Below are the code and all the weights of a small trained network. Each question names an input and a target symbol and asks about switching units off, where a switched-off unit gives its printed mean instead of its output.

import numpy as np


def w(rows, s, z=0):
    codes = np.array(rows[::2]) - 128.0
    scale = np.full(codes.shape[1], s)
    scale[-1] = z or s
    return codes * scale


def softmax(a):
    e = np.exp(a - a.max(-1, keepdims=True))
    return e / e.sum(-1, keepdims=True)


def log_softmax(a):
    a = a - a.max(-1, keepdims=True)
    return a - np.log(np.exp(a).sum(-1, keepdims=True))


def net(x, mask):
    ids = ['ΔΘΛΠΣΦΨαβζημξτ'.index(c) for c in x.split()]
    T = len(ids)
    res = E[ids] + P[:T]
    u = 0
    for l in range(2):
        r = res
        for j in range(3):
            rows = slice(4 * j, 4 * j + 4)
            q, k, v = (r @ M[l][rows].T for M in (Q, K, V))
            z = softmax(np.where(np.tri(T) > 0, q @ k.T / 4**0.5, -1e9)) @ v
            o = O[l][rows]
            res = res + np.where(mask[u + j], z, o[:, -1]) @ o[:, :-1]
        u += 3
    return log_softmax(res[-1] @ U[:, :-1].T + U[:, -1])


Q, K, V, O = {}, {}, {}, {}
E = w([
[85,124,165],'Δ',
[76,215,148],'Θ',
[116,123,83],'Λ',
[166,249,191],'Π',
[160,134,147],'Σ',
[121,207,101],'Φ',
[133,191,131],'Ψ',
[178,121,172],'α',
[172,165,150],'β',
[84,86,167],'ζ',
[162,178,140],'η',
[122,197,156],'μ',
[178,148,61],'ξ',
[68,148,227],'τ',
],0.018)
P = w([
[249,202,156],'0',
[110,164,110],'1',
[108,163,109],'2',
[104,160,111],'3',
[105,161,111],'4',
[104,167,114],'5',
],0.011)
Q[0] = w([
[85,109,122],'0.h1',
[190,142,138],'0.h1',
[83,77,167],'0.h1',
[99,195,219],'0.h1',
[5,33,52],'0.h2',
[54,29,154],'0.h2',
[132,154,184],'0.h2',
[100,61,135],'0.h2',
[79,78,124],'0.h3',
[44,176,145],'0.h3',
[109,105,175],'0.h3',
[115,206,234],'0.h3',
],0.02)
K[0] = w([
[109,89,154],'0.h1',
[147,174,80],'0.h1',
[67,75,156],'0.h1',
[116,181,248],'0.h1',
[51,52,20],'0.h2',
[28,103,130],'0.h2',
[126,121,178],'0.h2',
[72,132,129],'0.h2',
[86,185,164],'0.h3',
[229,187,118],'0.h3',
[103,157,192],'0.h3',
[213,124,185],'0.h3',
],0.019)
V[0] = w([
[135,79,156],'0.h1',
[119,102,131],'0.h1',
[62,175,16],'0.h1',
[102,96,114],'0.h1',
[115,167,48],'0.h2',
[128,188,1],'0.h2',
[204,83,208],'0.h2',
[23,154,93],'0.h2',
[131,49,127],'0.h3',
[149,124,124],'0.h3',
[62,126,127],'0.h3',
[199,41,117],'0.h3',
],0.0098)
O[0] = w([
[117,123,97,60],'0.h1',
[122,133,101,75],'0.h1',
[168,177,112,103],'0.h1',
[127,146,81,42],'0.h1',
[207,86,145,121],'0.h2',
[254,60,143,141],'0.h2',
[54,168,61,205],'0.h2',
[166,109,217,13],'0.h2',
[97,184,104,1],'0.h3',
[114,125,110,153],'0.h3',
[155,166,155,21],'0.h3',
[57,166,54,92],'0.h3',
],0.012,0.007)
Q[1] = w([
[151,175,113],'1.h1',
[98,69,101],'1.h1',
[130,110,155],'1.h1',
[123,155,169],'1.h1',
[152,153,164],'1.h2',
[159,136,100],'1.h2',
[147,252,141],'1.h2',
[140,125,87],'1.h2',
[160,101,87],'1.h3',
[152,128,96],'1.h3',
[143,103,109],'1.h3',
[148,151,100],'1.h3',
],0.026)
K[1] = w([
[122,83,51],'1.h1',
[105,207,163],'1.h1',
[157,147,189],'1.h1',
[134,49,145],'1.h1',
[173,195,170],'1.h2',
[176,136,67],'1.h2',
[127,251,159],'1.h2',
[141,102,59],'1.h2',
[184,200,126],'1.h3',
[167,170,89],'1.h3',
[151,164,146],'1.h3',
[149,153,90],'1.h3',
],0.017)
V[1] = w([
[159,143,101],'1.h1',
[172,210,147],'1.h1',
[131,157,146],'1.h1',
[135,207,196],'1.h1',
[205,66,18],'1.h2',
[103,246,161],'1.h2',
[36,95,48],'1.h2',
[35,2,133],'1.h2',
[120,104,97],'1.h3',
[212,242,113],'1.h3',
[174,196,133],'1.h3',
[177,203,141],'1.h3',
],0.0085)
O[1] = w([
[157,131,75,173],'1.h1',
[90,165,41,157],'1.h1',
[94,141,109,123],'1.h1',
[37,172,101,92],'1.h1',
[91,20,143,142],'1.h2',
[236,153,165,211],'1.h2',
[177,84,29,250],'1.h2',
[45,163,2,78],'1.h2',
[153,121,131,164],'1.h3',
[150,73,226,91],'1.h3',
[129,103,176,95],'1.h3',
[125,103,179,85],'1.h3',
],0.0087,0.0026)
U = w([
[89,146,140,254],'Δ',
[124,105,114,155],'Θ',
[128,111,166,113],'Λ',
[222,194,141,159],'Π',
[118,185,177,60],'Σ',
[135,102,99,163],'Φ',
[67,59,121,27],'Ψ',
[116,121,139,167],'α',
[179,124,101,159],'β',
[44,123,119,110],'ζ',
[170,124,81,21],'η',
[186,172,129,159],'μ',
[255,115,117,149],'ξ',
[119,212,138,27],'τ',
],0.0084,0.0087)

Each question gives the input, a string of symbols that net reads in full, and the target symbol t.
The units are the heads (4 rows each of Q, K, V and O). Each row of codes is followed by its name. A weight is (code - 128) times the scale printed after its matrix; where a second scale follows, it is the last column's (O and U).
mask holds one flag per head, layer by layer. A switched-off head (its flag False) gives its mean, the last column of its rows in O, instead of its output. The means were averaged over made-up inputs and are rounded, as every weight is.
A unit's drop is (log p(t) with every unit on - log p(t) with that unit switched off) / (log p(t) with every unit on - log p(t) with every unit switched off).
The circuit of an input: a set's keep is (log p(t) with only the set's units on - log p(t) with every unit switched off) / (log p(t) with every unit on - log p(t) with every unit switched off). Starting from all 6 units, units are removed one at a time, each time the one whose removal leaves the highest keep (on an exact tie, the one counted first), for as long as the keep stays at least 0.8.
units of the circuit, in order: the units of the circuit, biggest drop first
unit that matters most: the unit with the biggest drop
which heads matter: for each layer, one digit per head in row order, 1 if its drop is at least 0.15 and else 0, layers parted by /
input Θ Π β, target Σ: unit that matters most -> 1.h2
input Φ β τ ξ, target ξ: which heads matter -> 101 / 100
input Π Σ η, target ζ: units of the circuit, in order -> 0.h1, 1.h2, 1.h1
input τ α Θ Π Θ, target τ: units of the circuit, in order -> 1.h2, 0.h1, 0.h2, 1.h1
input α ξ ξ Φ Φ μ, target η: which heads matter -> 010 / 010
input Φ Φ α β Λ α, target Λ: units of the circuit, in order -> 1.h2, 0.h2, 1.h3, 0.h1
input Π Δ μ Λ μ μ, target ζ: which heads matter -> 101 / 010
input ξ η β, target Ψ: units of the circuit, in order -> 1.h2, 0.h2
input β Σ τ Λ, target Λ: units of the circuit, in order -> 1.h2, 0.h2, 0.h3
input ζ β Φ τ Σ, target Π: which heads matter -> 011 / 010
input β Φ Ψ, target Φ: units of the circuit, in order -> 1.h2, 0.h2, 0.h3
input Φ Ψ β η, target Λ: units of the circuit, in order -> 1.h2, 0.h2, 1.h3
input α Φ Π α ξ Ψ, target η: units of the circuit, in order -> 1.h2, 0.h2, 0.h3
input Θ Φ μ, target Σ: units of the circuit, in order -> 1.h2, 0.h3, 0.h2, 1.h1
input τ ξ ξ Φ, target τ: units of the circuit, in order -> 0.h2, 1.h2, 0.h1
input Π μ Φ, target ζ: units of the circuit, in order -> 0.h1, 0.h3, 1.h2, 1.h1
input Φ Φ Θ Λ Λ Σ, target Λ: units of the circuit, in order -> 1.h2, 0.h2, 1.h3, 0.h1
input Π α ξ α, target ζ: unit that matters most -> 0.h1
input ξ Φ μ Θ, target Ψ: which heads matter -> 011 / 010
input Δ α Σ ξ Π, target Π: which heads matter -> 000 / 010
input ζ Π ξ, target ξ: which heads matter -> 100 / 000
input Λ ξ ζ τ Φ, target ξ: unit that matters most -> 0.h1
input τ μ Φ ξ η, target τ: which heads matter -> 110 / 010
input Φ Θ β, target Λ: units of the circuit, in order -> 1.h2, 0.h2, 1.h3
input Θ Λ Φ Θ, target Σ: units of the circuit, in order -> 1.h2, 0.h3, 0.h2
input τ Δ ζ, target ζ: which heads matter -> 100 / 011
input ξ Ψ Ψ, target Ψ: unit that matters most -> 1.h2
input ζ Ψ τ, target τ: which heads matter -> 010 / 010
